Below are the code and all the weights of a small trained network. Each question names an input and a class and asks about switching units off, where a switched-off unit gives its printed mean instead of its output.

import numpy as np


def w(rows, s, z=0):
    codes = np.array(rows[::2]) - 128.0
    scale = np.full(codes.shape[1], s)
    scale[-1] = z or s
    return codes * scale


def f(y):
    return np.maximum(y, 0)


def log_softmax(a):
    a = a - a.max(-1, keepdims=True)
    return a - np.log(np.exp(a).sum(-1, keepdims=True))


def net(x, mask):
    res = np.array(x, float).reshape(1, 3) / 4 @ E
    y = f(res @ A[0][:, :-1].T + A[0][:, -1])
    res = res + np.where(mask, y, B[0][:, -1]) @ B[0][:, :-1]
    return log_softmax(res[-1] @ U[:, :-1].T + U[:, -1])


A, B = {}, {}
E = w([
[203,97,32,134,129,41,27],'x0',
[252,188,187,215,139,112,185],'x1',
[51,153,65,201,130,24,233],'x2',
],0.012)
A[0] = w([
[59,161,202,135,137,249,200,69],'neuron 1',
[48,92,112,62,101,122,98,120],'neuron 2',
[186,108,161,122,156,209,45,85],'neuron 3',
[212,94,32,158,147,55,20,88],'neuron 4',
[54,152,85,196,97,57,194,74],'neuron 5',
[71,149,53,195,142,55,192,96],'neuron 6',
[200,88,163,58,83,185,90,124],'neuron 7',
[179,104,142,125,120,216,73,67],'neuron 8',
[244,147,132,177,155,106,171,99],'neuron 9',
[177,142,131,188,164,133,168,80],'neuron 10',
[228,156,186,165,161,91,144,74],'neuron 11',
[155,87,118,114,116,136,165,113],'neuron 12',
[96,119,83,93,150,147,122,79],'neuron 13',
[152,89,103,141,94,101,105,79],'neuron 14',
[77,81,72,87,106,143,114,88],'neuron 15',
[131,94,136,137,134,129,141,249],'neuron 16',
[156,152,165,85,126,209,81,97],'neuron 17',
[35,90,80,67,148,133,98,87],'neuron 18',
[192,207,161,177,157,138,150,109],'neuron 19',
],0.013,0.021)
B[0] = w([
[55,86,184,188,151,195,209,228],'neuron 1',
[160,129,163,114,74,130,126,203],'neuron 2',
[155,100,102,123,172,73,114,204],'neuron 3',
[25,118,179,198,142,181,226,247],'neuron 4',
[159,111,87,118,194,86,119,222],'neuron 5',
[161,92,95,101,213,82,88,234],'neuron 6',
[133,128,100,113,188,88,99,220],'neuron 7',
[161,95,110,118,177,98,130,181],'neuron 8',
[146,103,156,105,79,124,124,211],'neuron 9',
[141,104,144,77,109,146,139,171],'neuron 10',
[173,110,152,66,78,153,157,196],'neuron 11',
[135,114,131,135,127,124,131,128],'neuron 12',
[134,94,144,100,114,145,133,147],'neuron 13',
[134,101,150,136,134,136,164,147],'neuron 14',
[168,121,148,82,84,149,149,175],'neuron 15',
[125,252,128,176,97,80,34,249],'neuron 16',
[132,126,93,115,169,94,119,195],'neuron 17',
[180,100,177,79,66,135,141,198],'neuron 18',
[126,122,148,76,75,140,113,202],'neuron 19',
],0.015,0.021)
U = w([
[154,108,96,83,219,97,106,110],'0',
[161,108,152,41,18,130,139,112],'1',
[31,106,155,175,145,147,208,144],'2',
[110,251,115,191,72,106,10,254],'3',
[116,148,81,145,108,169,114,93],'4',
[120,141,63,141,98,159,106,98],'5',
[125,140,98,146,114,170,116,102],'6',
[121,129,98,119,113,173,136,94],'7',
],0.016,0.014)

Each question gives the input, the list of numbers given to net, and the class t.
The units are the neurons (one row each of A and B). Each row of codes is followed by its name. A weight is (code - 128) times the scale printed after its matrix; where a second scale follows, it is the last column's (A, B and U).
mask holds one flag per neuron, in row order. A switched-off neuron (its flag False) gives its mean, the last column of its row in B, instead of its output. The means were averaged over made-up inputs and are rounded, as every weight is.
A unit's drop is (log p(t) with every unit on - log p(t) with that unit switched off) / (log p(t) with every unit on - log p(t) with every unit switched off).
The circuit of an input: a set's keep is (log p(t) with only the set's units on - log p(t) with every unit switched off) / (log p(t) with every unit on - log p(t) with every unit switched off). Starting from the 12 units with the biggest drops (on a tie, the unit counted first), units are removed one at a time, each time the one whose removal leaves the highest keep (on an exact tie, the one counted first), for as long as the keep stays at least 0.8.
units of the circuit, in order: the units of the circuit, biggest drop first
top k neurons: the k neurons with the biggest drops, biggest first
drop of u: that unit's drop, to one decimal
input [-6,-6,6], class 0: units of the circuit, in order	[neuron 6]
input [6,4,-5], class 2: top 3 neurons	[neuron 4; neuron 6; neuron 5]
input [8,-8,-1], class 1: top 3 neurons	[neuron 18; neuron 15; neuron 2]
input [8,-7,5], class 2: top 2 neurons	[neuron 4; neuron 11]
input [-8,2,-8], class 0: top 3 neurons	[neuron 4; neuron 7; neuron 3]
input [-2,6,6], class 0: top 2 neurons	[neuron 6; neuron 5]
input [4,-7,-6], class 1: top 2 neurons	[neuron 18; neuron 2]
input [-4,-3,-2], class 2: top 2 neurons	[neuron 1; neuron 11]
input [1,8,7], class 1: top 2 neurons	[neuron 9; neuron 11]
input [-2,-7,7], class 0: top 3 neurons	[neuron 6; neuron 5; neuron 11]
input [6,5,-1], class 2: top 2 neurons	[neuron 4; neuron 18]
input [-7,2,8], class 0: top 2 neurons	[neuron 6; neuron 5]
input [-6,-6,3], class 1: top 4 neurons	[neuron 4; neuron 18; neuron 2; neuron 15]
input [-6,-2,-4], class 2: units of the circuit, in order	[neuron 1]
input [5,-3,-3], class 2: drop of neuron 4	1.0
input [-5,2,-3], class 2: drop of neuron 1	6.7
input [7,-4,1], class 2: drop of neuron 4	1.5
input [-4,5,1], class 1: drop of neuron 4	1.6
